Below is a small trained network, with its code and all its weights. Each question gives an input and a class and asks what happens when units are switched off, that is, made to give their printed mean instead of their output.

import numpy as np


def w(rows, s, z=0):
    codes = np.array(rows[::2]) - 128.0
    scale = np.full(codes.shape[1], s)
    scale[-1] = z or s
    return codes * scale


def norm(h):
    return h / np.sqrt((h * h).mean(-1, keepdims=True) + 1e-5)


def f(y):
    return y / 2 * (1 + np.tanh(0.7978845608 * (y + 0.044715 * y**3)))


def log_softmax(a):
    a = a - a.max(-1, keepdims=True)
    return a - np.log(np.exp(a).sum(-1, keepdims=True))


def net(x, mask):
    res = np.array(x, float).reshape(1, 7) / 4 @ E
    u = 0
    for l in range(3):
        y = f(norm(res) @ A[l][:, :-1].T + A[l][:, -1])
        res = res + np.where(mask[u : u + 6], y, B[l][:, -1]) @ B[l][:, :-1]
        u += 6
    return log_softmax(norm(res)[-1] @ U[:, :-1].T + U[:, -1])


A, B = {}, {}
E = w([
[126,127,128,129,121,127,131,128,133,126,132],'x0',
[116,95,147,112,65,92,165,172,45,101,73],'x1',
[134,81,165,3,126,57,76,149,138,182,198],'x2',
[136,131,128,129,120,127,129,127,130,126,133],'x3',
[169,171,106,88,166,83,177,193,187,92,89],'x4',
[92,153,34,83,103,68,107,15,133,123,80],'x5',
[126,61,139,127,120,138,240,89,194,231,95],'x6',
],0.0051)
A[0] = w([
[105,142,117,99,121,110,114,61,147,122,68,41],'L0N0',
[140,189,125,187,238,145,85,44,233,133,205,3],'L0N1',
[191,182,104,87,138,72,168,215,218,92,72,77],'L0N2',
[79,255,168,90,157,114,71,131,85,33,188,192],'L0N3',
[92,78,131,106,58,112,206,149,37,93,113,110],'L0N4',
[100,38,151,195,97,130,83,84,103,149,172,171],'L0N5',
],0.0044,0.0034)
B[0] = w([
[80,192,177,110,97,140,176,150,150,161,129,130],'L0N0',
[165,119,98,195,162,3,113,149,82,218,147,184],'L0N1',
[52,113,128,128,216,123,213,80,105,40,214,177],'L0N2',
[152,47,44,114,91,213,117,184,133,136,82,254],'L0N3',
[165,140,122,182,158,88,124,122,155,169,167,178],'L0N4',
[128,157,129,75,189,129,203,133,136,68,160,198],'L0N5',
],0.0062,0.0042)
A[1] = w([
[73,66,160,171,78,199,84,19,11,171,212,66],'L1N0',
[127,95,134,1,120,102,118,146,139,123,168,114],'L1N1',
[100,141,66,60,60,56,105,75,167,120,115,2],'L1N2',
[143,172,89,216,101,211,158,142,134,137,84,96],'L1N3',
[95,90,180,129,25,45,191,168,24,71,64,72],'L1N4',
[136,158,37,107,86,91,93,33,139,85,90,8],'L1N5',
],0.0049,0.0016)
B[1] = w([
[138,139,63,106,233,65,252,174,179,8,119,247],'L1N0',
[170,65,192,149,122,94,94,50,90,97,128,249],'L1N1',
[51,188,250,170,130,135,158,133,105,191,144,212],'L1N2',
[136,95,195,76,104,24,39,113,121,119,119,250],'L1N3',
[199,178,23,216,254,154,78,81,174,248,195,239],'L1N4',
[62,236,168,163,75,214,212,219,90,168,137,233],'L1N5',
],0.0061,0.0024)
A[2] = w([
[184,131,243,191,134,214,154,239,149,138,184,2],'L2N0',
[206,61,199,120,157,141,95,201,122,99,178,115],'L2N1',
[131,40,170,114,114,160,192,84,200,197,43,67],'L2N2',
[143,157,140,243,131,152,140,94,168,68,2,137],'L2N3',
[157,116,46,167,116,104,121,110,223,212,202,108],'L2N4',
[139,101,131,127,108,144,247,96,188,182,123,86],'L2N5',
],0.0052,0.0029)
B[2] = w([
[38,235,95,103,114,108,163,74,87,176,72,186],'L2N0',
[94,161,134,153,70,125,156,75,162,152,87,253],'L2N1',
[129,105,65,118,50,216,2,219,94,48,140,180],'L2N2',
[167,17,232,10,108,83,110,88,171,211,224,206],'L2N3',
[198,166,106,192,130,166,102,128,63,150,137,206],'L2N4',
[116,164,87,135,121,140,69,192,93,24,59,206],'L2N5',
],0.0074,0.004)
U = w([
[147,107,78,135,60,194,51,193,107,63,88,250],'0',
[8,213,170,138,82,137,184,101,123,207,88,163],'1',
[217,137,93,207,211,114,114,115,116,225,158,142],'2',
[156,29,240,71,78,68,103,76,151,165,163,28],'3',
[111,95,112,118,231,122,232,127,155,23,151,18],'4',
],0.012,0.0015)

Each question gives the input, the list of numbers given to net, and the class t.
The units are the neurons (one row each of A and B). Each row of codes is followed by its name. A weight is (code - 128) times the scale printed after its matrix; where a second scale follows, it is the last column's (A, B and U).
mask holds one flag per neuron, layer by layer. A switched-off neuron (its flag False) gives its mean, the last column of its row in B, instead of its output. The means were averaged over made-up inputs and are rounded, as every weight is.
A unit's drop is (log p(t) with every unit on - log p(t) with that unit switched off) / (log p(t) with every unit on - log p(t) with every unit switched off).
The circuit of an input: a set's keep is (log p(t) with only the set's units on - log p(t) with every unit switched off) / (log p(t) with every unit on - log p(t) with every unit switched off). Starting from the 12 units with the biggest drops (on a tie, the unit counted first), units are removed one at a time, each time the one whose removal leaves the highest keep (on an exact tie, the one counted first), for as long as the keep stays at least 0.8.
circuit, biggest first: the units of the circuit, biggest drop first
top k neurons: the k neurons with the biggest drops, biggest first
top k neurons in layer l: the k neurons of layer l with the biggest drops, biggest first
input [-5,6,5,-1,-1,3,7], class 0: circuit, biggest first -> [L2N2]
input [-5,-7,-4,7,-8,-6,5], class 4: top 3 neurons in layer 1 -> [L1N0, L1N4, L1N5]
input [-8,-7,6,4,1,7,2], class 1: top 3 neurons -> [L1N2, L1N4, L1N5]
input [8,3,-7,8,7,-3,-4], class 3: top 3 neurons in layer 1 -> [L1N0, L1N3, L1N5]
input [0,3,-7,5,5,5,5], class 3: top 2 neurons -> [L2N3, L0N3]
input [7,-1,-6,-7,-6,4,-4], class 3: top 3 neurons -> [L2N3, L1N3, L0N2]
input [-5,-4,7,-6,6,-6,-5], class 3: top 2 neurons -> [L1N5, L1N1]
input [-3,5,2,3,-5,2,3], class 2: top 2 neurons -> [L1N4, L0N2]
input [-1,4,0,-3,-1,7,7], class 0: top 2 neurons -> [L2N2, L2N5]
input [-1,5,-7,6,-7,4,4], class 3: top 2 neurons -> [L2N3, L1N3]
input [7,8,2,5,1,-5,5], class 2: top 2 neurons -> [L1N4, L0N3]
input [1,8,-5,5,-8,-8,0], class 1: top 3 neurons -> [L2N0, L0N1, L0N2]
input [3,-8,-7,-3,6,5,8], class 0: top 3 neurons -> [L2N2, L2N5, L1N4]
input [5,5,-2,-5,5,-1,-4], class 2: top 2 neurons -> [L1N4, L0N5]
input [3,7,-5,-1,7,8,-2], class 1: circuit, biggest first -> [L1N5]
input [2,-6,-3,5,-8,6,5], class 4: top 2 neurons in layer 1 -> [L1N0, L1N4]
input [-3,0,6,1,-8,8,6], class 1: top 2 neurons in layer 0 -> [L0N3, L0N2]
input [-3,-1,6,2,6,1,6], class 0: top 2 neurons in layer 0 -> [L0N5, L0N1]
input [-7,8,7,-6,6,-2,-4], class 2: top 2 neurons in layer 1 -> [L1N4, L1N3]
input [-5,3,-5,-3,1,-5,1], class 1: circuit, biggest first -> [L2N0]
input [0,4,1,-4,-8,-8,8], class 0: top 2 neurons in layer 2 -> [L2N2, L2N5]
input [0,2,6,4,6,7,-6], class 1: top 4 neurons in layer 1 -> [L1N2, L1N5, L1N0, L1N3]
